(in the rows, 128 means zero)
Here are made-up things, facts about them, and rows of numbers that follow some of those facts. Name the thing behind each unnamed row.

There are 2 kinds of fact about the things: Θ, ξ.
plesupun | Θ piflil
tegras | Θ piflil | ξ migrazes
brekom | Θ rufle
gogo | Θ plegrol
sekuflu | Θ starol klevapli
milil | Θ numekam | ξ stavon raplu
grezol | Θ tegras visal skasa | ξ tolos
fogi | Θ bisok piflil | ξ raplu grisar sekuflu
trisanes | ξ trisku zosko gukek brozar
skasa | Θ vepli katra
visal | Θ klustor
klirus | ξ dridrol dradom nodrur daplem
drosal | Θ vepli klesku dradom katra | ξ kasil skatuk
nufes | Θ vepli brozar
matri | Θ zosko
rebrek | ξ skola brebal
bevu | ξ tagin ziskon
kliflasker | Θ nebrustel
klolu | Θ kasas nanotar sifludru vudel
brebal | Θ dradom robak
plugrin | Θ nolil
bosator | ξ draste brekom
dide | Θ dradom brusi katra piflil
danen | Θ brusi seskam
vonen | Θ bisok grisar
bisok | Θ piflil | ξ gridus
tagin | Θ lorom
skatuk | Θ matri
padru | Θ klesku grisar | ξ katra plikli flari
seskam | Θ suzal pluzes piflil
fomun | ξ klolu stipi plesupun samema
ziskon | Θ klustor flari lorom
klevapli | Θ daplem piflil
drabel | Θ dutrak
salu | ξ brovon rufle
kabu | Θ grezol | ξ zibe
zibe | Θ plegrol daplem piflil brozar
bira | ξ katra skasa
flinu | ξ gridus dide brekom
samema | Θ nadra
stavon | Θ seskam
lorom | ξ danen brovon brekom
brusi | Θ nadra rufle
sifludru | Θ lorom
daplem | Θ fomun brozar
sekek | Θ nolil | ξ grisar tolos drabel
pluklir | Θ ziskon
britol | Θ zupe seskam piflil | ξ vepli trisku mafa pluklir brozar
zosko | Θ suzal
plegrol | Θ bisok grisar samema
dubrin | ξ gogo brovon pluzes klustor dide matri rufle
truko | Θ tidok suzal
pluzes | Θ piflil pluklir fogi
naror | ξ vepli klolu floklabam starol sabek
gidan | Θ klesku ziskon seskam nadra vudel
trinu | ξ tagin skatuk
zumar | Θ piflil brozar
kisti | Θ klesku flinu nanotar
nebrustel | Θ trilo piflil megrus nolil
migrazes | Θ trotudrir
bredol | ξ dridrol brusi
fabo | ξ zugaklu megrus
ripul | ξ grepu brovon skasa piflil
suzal | ξ raplu bruvu
nolil | Θ piflil brivapu flari
klustor | Θ bisok
skisti | ξ tagin plutrok netur vudel
rufle | Θ vepli klustor piflil fogi
numekam | ξ gridus nodrur
robak | Θ piflil gidan | ξ nufes grisar faru
pluve | Θ brusi grisar sifludru
britek | ξ vepli pudan kliflasker rufle
tidok | Θ klesku zumar fomun
faru | Θ nanotar trilo trotudrir brivapu
tosetar | Θ bisok vonen
kasas | Θ brivapu fogi
trugam | ξ pluve
koflin | Θ sekek tidok | ξ diskul plakles plikli skuza
droskas | ξ samema vudel
kevuk | Θ brovon truko piflil | ξ tagin danen plikli grisar
brozar | Θ piflil
flari | Θ vepli zumar piflil
stozuk | Θ zibe vonen plugrin
dutrak | Θ samema lorom vudel | ξ draste sifludru
stumuk | ξ vele pluve stuguvor samema skasta
vepli | Θ brozar
pudan | Θ brovon
bromoplu | Θ zibe piflil | ξ grepu dribrol brivapu
vafe | ξ gukek brivapu
temidris | ξ plutrok trotudrir tolos bruvu skasta
grisar | Θ klustor
bupobes | ξ skola faru bruvu skuza
tinil | Θ piflil | ξ stavon
kasil | Θ fomun
klalonak | Θ kevuk | ξ stavon zupe drasigru
plivan | ξ vele stozuk pudan rusu klustor
klesku | Θ klustor piflil fomun
trilo | Θ netur nadra fomun | ξ skasa dide
mafa | Θ nanotar megrus
floklabam | Θ tegras katra piflil
stuguvor | Θ tagin migrazes
skople | ξ migrazes seskam faru gidan

Named rows:
[144 134 137 176 131 149  80 145 144 143 117 132 113 112 148 166 121 100
 123 132 138  93 155 235 127 149 129 115] : danen
[139 125 136 159 127 138  84 145 143 131 103 113 111 105 130 166 108  94
 111 108 119 103 183 217 124 125 116 136] : dradom
[142 140 132 176 125 139  85 146 140 138 106 124 118 106 136 165 111  93
 131 127 133 102 164 225 126 146 137 110] : brebal
[122 106 114 133  69  89 100 160 146 118 147 121 113 168 194 188 152 151
 133 101 134 148 176 123  59 202 123  82] : bisok
[142 142 168 166  99 149  83 134 129 104  99 123 131 129 120 170 126  94
 153 122 134 101 153 236 111 157 144 120] : klustor
[154 149 147 171 110 152  77 145 130 118 103 119 124 120 136 169 117  93
 140 122 132 103 160 227 121 150 140 120] : visal
[166 151 143 170 124 162  59 146 105 128 111 112 124 111 151 175 106  99
 123 133 153  84 163 221 113 149 123 115] : ziskon
[126  73 141 156 113 140 119 113 117 127 129 152  58 192 112 161 110 124
 110 169 132 110 145 209 136 145 162  80] : dubrin
[119  96 150 166 116 144  73 158 139 132 120 105 118 100 144 159 112  99
 126 127 124 110 172 233 125 136 116 121] : pluzes
[152 134 139 181 130 129  89 123 141 140 106 119 112 103 135 167 110  86
 131 124 131  97 171 206 122 136 149 130] : zupe
[144 137 128 168 125 128  95 135 141 128 114 124 103 111 136 172 114  90
 127 115 134  97 160 210 120 142 134 121] : draste
[127 106 134 150 126 145  95 138 124 148 111 132  98 172 132 177 110 142
 100 142 104 124 193 180 131 140 135 127] : fabo
[127 105 136 147 121 152  87 147 124 154 109 134 113 172 133 168 110 147
  98 147 111 128 192 192 129 151 135 113] : kabu
[135 120 139 161 129 144  88 142 140 129 107 112 107 110 124 166 107  94
 113 113 117 100 178 227 131 125 119 135] : dribrol
[130 115 142 163 124 146  81 148 144 139 102 118 122 106 121 156 106 100
 111 118 126 106 178 236 129 134 120 120] : kliflasker
[143  83 104 104  84 107 120 132 148 112 133 136  79 182 156 170 128 140
  71  96 122 140 184 141  83 172 107  86] : flinu
[133  98 134 150 103 144  79 148 131 130 108 112 109 126 101 152  82  92
 108 131 130 107 161 252 136 129 135 102] : skasa
[119  75 144 143 118 153 106 128 114 136 121 142  76 186 112 164 105 140
  96 160 109 118 171 204 139 135 141 110] : bira
[117 139 142 136 148 158  60 147 119 175 140 132 109 191 148 210 101 173
  84 149 128  81 188 186 114 143 130 171] : skisti

Name these rows:
No name comes twice in this set of rows, the named rows included.
[143 125 124 147 117 127  88 145 149 121 108 109 114 105 143 167 114  95
 104  90 121 111 187 196 109 139 109 131]	nodrur
[165 139 130 174 130 152  73 144 101 127 103 115 116 100 144 163 105  92
 124 134 151  98 169 213 121 147 120  94]	sifludru
[105 126 153 194 124 141  87 162 106 163  96 129 137 162 151 184 136 153
 175 162  87 153 201 159 141 165 163 116]	fogi
[128  80 149 155 122 150  98 127 134 115 116 124  85 126 102 149  99  88
 107 134 126  96 157 248 137 120 128 116]	brovon
[117 150 114 167 143 152 100 172 127 123  90 123 113 111 128 174 122 103
 131 107  91 128 189 222 162 127 106 130]	tolos
[120 110 139 184 123 129  87 145 136 127 131 109  99 104 142 170 116  87
 151 130 131  97 154 222 126 136 139 121]	piflil
[ 96 129 141 147 145 163  53 178 112 181 144 133 121 188 160 205 113 182
 106 160 117 107 188 200 133 151 124 149]	kevuk
[122 111 132 160 113 140  62 170 130 141 118  98 127 104 130 165  93 100
 128 123 123 111 177 232 127 131 122 121]	flari
[137 126 128 199 141 137 111 131 123 170  76 147 113 157 143 168 129 139
 138 158  81 151 212 149 154 149 173 114]	suzal
[169  80 166 198 111 131  72 101 138 198  63 118 145 147 137 142  99 145
 110 173  82 151 247 133 117 141 193 129]	milil
[134 132 138 156 118 158  85 139 125 154 118 156 109 189 139 183 121 149
 119 163 119 112 163 206 131 165 157 111]	padru
[140 181 141 178 121 166  79 165 119 118  85 129 141 128 133 183 129 106
 162 123 112 117 170 227 141 155 134 124]	grisar

The same things again, as new rows of numbers:
Some things and their rows:
[111 158 135 160  98  89 115 129 112 155 133 103 118 156 169 132 104 137
 127 142 146 144 150 109  94 102 149 137 145 168 102  71  90 142] : robak
[133 145 134 115  97  96 128 162  86 147 127 125 100 137 125 111  51 121
 158 130 141 171 132 130 123 130 156 151 122 125  91 118 111 133] : suzal
[118 152 127  92 145 118 120 154 107 126 113 149 115 119 134 141  91 130
 178 104 103 164 138 148 138 137 154 149 131 133  95 143 138 132] : raplu
[106 172 133 107 123  80 144 124 121 160 151 105 102 157 155 162  74 130
 156 133 129 145 134  86 109  94 170 155 131 171  88  74 110 151] : fogi
[135 119 120 131 139 136 142 138 121 120 117 136 136 131 151 128 126 122
 142 122 143 142 139 150 130 133 125 129 115 104 141 146 143 133] : skasta
[117 129 100 123 145 141 123 129 144 118 130 129 133 141 133 116 147 144
 116 113 114 123 120 135 122 128 129 110 136 131 127 137 141 127] : pluklir
[156 132 185 139  97 106 119 123 184 130 136 129 127 128 102 131 130 115
 153 138 142 188  64  99 141 106 111 141 123 150 203 108  88  74] : trinu
[134 130 138 126 142 140 124 137 135 118 115 143 135 116 131 130 144 125
 143 119 132 145 130 146 139 128 124 127 123 124 151 148 132 121] : netur
[135 116 140 159 113  79 114 148  86 155 125 129  99 138 146  96  92 111
 142 152 159 154 145 137 128 137 127 142 135 140 116  91 121 145] : bupobes
[145  86 148 149 120 103 115 130 120 134 131 129 125 141 114  88  97 108
 129 152 165 127 112 123 139 134 111 128 126 111 126 114 139 125] : trisanes
[139 113 137 127 144 138 131 132 126 123 116 143 134 123 133 126 131 127
 142 119 139 133 130 147 131 135 127 132 122 117 142 151 144 128] : stipi
[114 161 120 119 146 132 102 126 140 109 116 103 150 126 113 123 152 129
 125 125 106 125 140 148 146 130 117 110 129 120 147 131 120 124] : kasil
[117 121  79 129 144 153 134 130 168 109 138 155 120 135 153 115 153 159
 113 118 106 146 111 127 114 140 128 126 155 136 102 131 146 119] : sifludru
[ 95 137 163  64 109  90  98 123 150 124 136 112 152 157  85 160  43 121
 165 128  96 124  92  72 132 111 169 139 128 138  29 112 141 123] : tinil
[137 115 134 130 148 132 124 138 117 124 118 145 130 115 132 129 139 127
 139 119 133 127 135 150 132 131 124 128 128 125 134 149 136 125] : dribrol
[111 136 137  74 105 108 112 138 132 122 143 123 122 142  66 120  57 122
 153 126  90 135  87  93 144 142 152 141 125 121  71 122 139 119] : klalonak
[144 107 143 135 113 112 128 129 117 136 129 134 121 128 118 111 102 122
 131 148 154 143 115 122 135 132 116 137 126 119 123 114 121 114] : fabo
[139 104 146 138 111 112 124 138 128 144 129 138 115 135 111 107 104 109
 136 159 150 139 116 125 136 139 124 136 120 116 125 117 120 121] : bredol
[115 117 135 115  96 148 153 121 135  95 102 121 123 125 152 140 134 138
 113  93  94  82 145 123 150 161  75 118 121 105 131  95 162 130] : vepli

Which thing is each row?
No name comes twice in this set of rows, the named rows included.
[132 149 112 117 115 153 138 126 111 125 130 120 122 122 120 128 145 138
 108  94 107 111 123 132 120 129 140 125 126 120 145 148 133 138]	matri
[112 167 113 122 142 122  99 134 137 105 118  94 160 125 113 115 151 130
 122 127  99 121 159 151 153 123 119  99 130 119 136 133 118 131]	tidok
[120 147 110 123 138 134 118 126 131 122 127 119 134 131 119 120 149 131
 126 119 107 123 139 144 135 130 127 115 128 124 136 142 131 138]	kisti
[120 154 100 127 137 138 133 135 129 125 136 128 123 129 151 129 149 142
 127 110 116 136 136 137 113 129 133 130 140 134 132 127 128 142]	drabel
[100 117 160 131 116 132 112 115 151 112  98 116 159 150 165 168 142 139
 123 108 118  76 150 107 122 121 113 112 131 131 110 108 159 142]	brozar
[108 145 129 124 105 143 139 132 127 115 108 131 107 124 161 147 143 134
 128  99  84 107 151 134 138 147 101 125 133 132 142 103 142 141]	nufes
[156  98 152 139 103 111 146 123 151 121 127 115 144 151 122  98  93 107
 130 149 175 152  98 110 141 134 104 128 103  86 145 121 141 118]	droskas
[111 109 158 154 104  95 105 118 133 151 129 106 142 164 145 134 109 125
 120 156 153 101 133  86 101 104 140 119 142 146  90  90 127 143]	tegras
[127 104 141 142 100 109 115 112 132 133 133  96 145 167 119 113  95 127
 103 139 157 104 115  97 111 115 130 116 129 115 104 110 135 129]	britol
[121 158 119 147 148 130 130 114 120 119 151 118 138 118 106 138 172 116
 125 110 109 138 124 107 119 158 141 136 143 126 136 147 168 169]	plugrin

Now the same things, written a new way:
Some things and their rows:
[117 120 141 169  90 147 152 102  94  65 122 175 101 127 136 115 139 148
 118  82 139  80 121  87  82  94 117 151 107] : bisok
[111 125 140 176 107 151 155 117  89 100 120 173  88 136  92 113 126 183
  87  81 136  57 156 106 105 113 115 132  99] : tegras
[ 92 130 116 143  93 136 170 110 106  86 114 158 106 148 112 136 113 189
 127 107 133  88 145 108 104 115 136 112 133] : droskas
[101 104  97 173 130 152 175 110 126  69 102 201 108 149 116 100 154 195
  89 129 147  69 182  94  83 100 152 143  93] : tinil
[ 92 139 121 148  90 142 173 117 110  89 122 157 103 141 102 140 106 194
 124 105 131  89 152 114 103 120 131 117 124] : bevu
[ 96  70 106 149 113 155 128 108  88  54 109 157 122 146 130 134 138 171
 114  93 142  63 160 100  86  96 149 104 125] : britol
[ 99 124 110 146  96 145 164  97 105  77 117 147  99 147 135 143 119 176
 126 110 142  87 143 102  90 114 145 111 142] : britek
[173 143 113 203 105 136 211 138 103  44 122  94 164 124 132 167  96 182
  85 106 139 105 174  66 161 169 149 176 140] : fabo
[102  91 104 164 108 148 108 113 101  72 110 159 107 127 112 111 142 188
 118  92 135  86 139 104 101 110 133 137 103] : tosetar
[115 148 118 163 101 155 146 110 101  75 121 150 104 137 121  80 142 179
 108  87 150  69 123 110  90  97 112 148 127] : nadra
[ 81  98  99 166 102 153 137  88 108  82 118 125 117 140 123  68 146 181
 128  99 137  73 126 110 108 112 116 117 149] : starol
[100 111  78 176 117 155 154  90 149  76 108 179 107 145 121  34 164 208
  65 150 156  67 163 103  88 109 128 167 131] : zupe
[107 108 106 165 111 151 144 107 103  79 110 147 103 131 118  98 140 182
 108  89 129  71 141 112  92 109 123 132 106] : plugrin
[113  89 106 170 107 152 115  98 105  95 107 140  93 121 102  83 144 192
  92  90 131  63 141 111 105 114 119 139 115] : flari
[102 113  93 146  92 144 126  96 118  96 110 123  99 134 111  96 125 197
 120 110 134  88 133 115 108 127 128 124 153] : vele
[153 121  95 155  85 160 111  77 125  96 111 130  57 129 127 126 132 182
  80 104 127  91 123 108  84 141 133 147 130] : draste
[116 110 104 146  88 137 133  85 133  86 102 136  89 114 121 103 130 177
 110 112 127  98 117 110  86 132 118 150 138] : gridus
[108 108 117 165  98 161  99 113 103  99 115 150  94 129  82  63 135 204
  64  90 127  53 143 120 105 125 108 154 123] : seskam
[178 143 105 217 128 147 200 126 106  45 121  63 166 112 130  92 131 192
  65  84 138  83 153  83 153 157 121 201 138] : megrus

Rows to name:
No name comes twice in this set of rows, the named rows included.
[102 113  83 140 123 142 115 118 112  83  96 123 112 116  90  92 140 205
 101  85 133  76 134 128  99 106 139 132 138]	stuguvor
[ 99 105 103 157 108 145 107 121  98  94 103 141 109 118  87  75 131 205
 102  80 137  70 134 120 117 105 115 138 123]	ziskon
[ 80  97 125 150  96 115 142 104 132  70  85 155 126  81 109  62 147 151
 111  90 124  99  92 109  78 108  97 192 123]	brusi
[111  64  96 160 112 144 101  95 112  87  87 136  91 103 106 103 152 178
  91  90 127  71 146 105 100 116 138 132 114]	dide
[ 87 136 129 171 109 159 177 109  82  72 136 154 125 157 122  90 131 167
 134  87 145  66 133 103  89  88 114 120 131]	fomun
[ 99  72  87 163 114 149  94 102 107  79 103 134 104 122 118  90 147 190
 119  89 129  83 135 113 105 119 133 128 109]	stozuk
[142 135 114 155  85 148 145  96 109  78 120 152  67 141 135 160 124 163
 101 100 129  92 134 100  79 126 142 133 122]	bosator
[114 160 110 164 116 157 169 106 109  84 115 136 103 139 117  85 139 181
 106  83 134  61 121 118  75  97 115 142 127]	nanotar
[123 143 119 161 106 151 163 108 101  64 115 151  94 136 129 132 138 159
 109  83 129  71 129 107  70 105 130 140 103]	flinu
[ 96  88  88 149 115 138  95 118 105  83  92 139 114 120  99  88 135 206
 113  85 137  79 140 119 114  98 132 129 124]	pluve

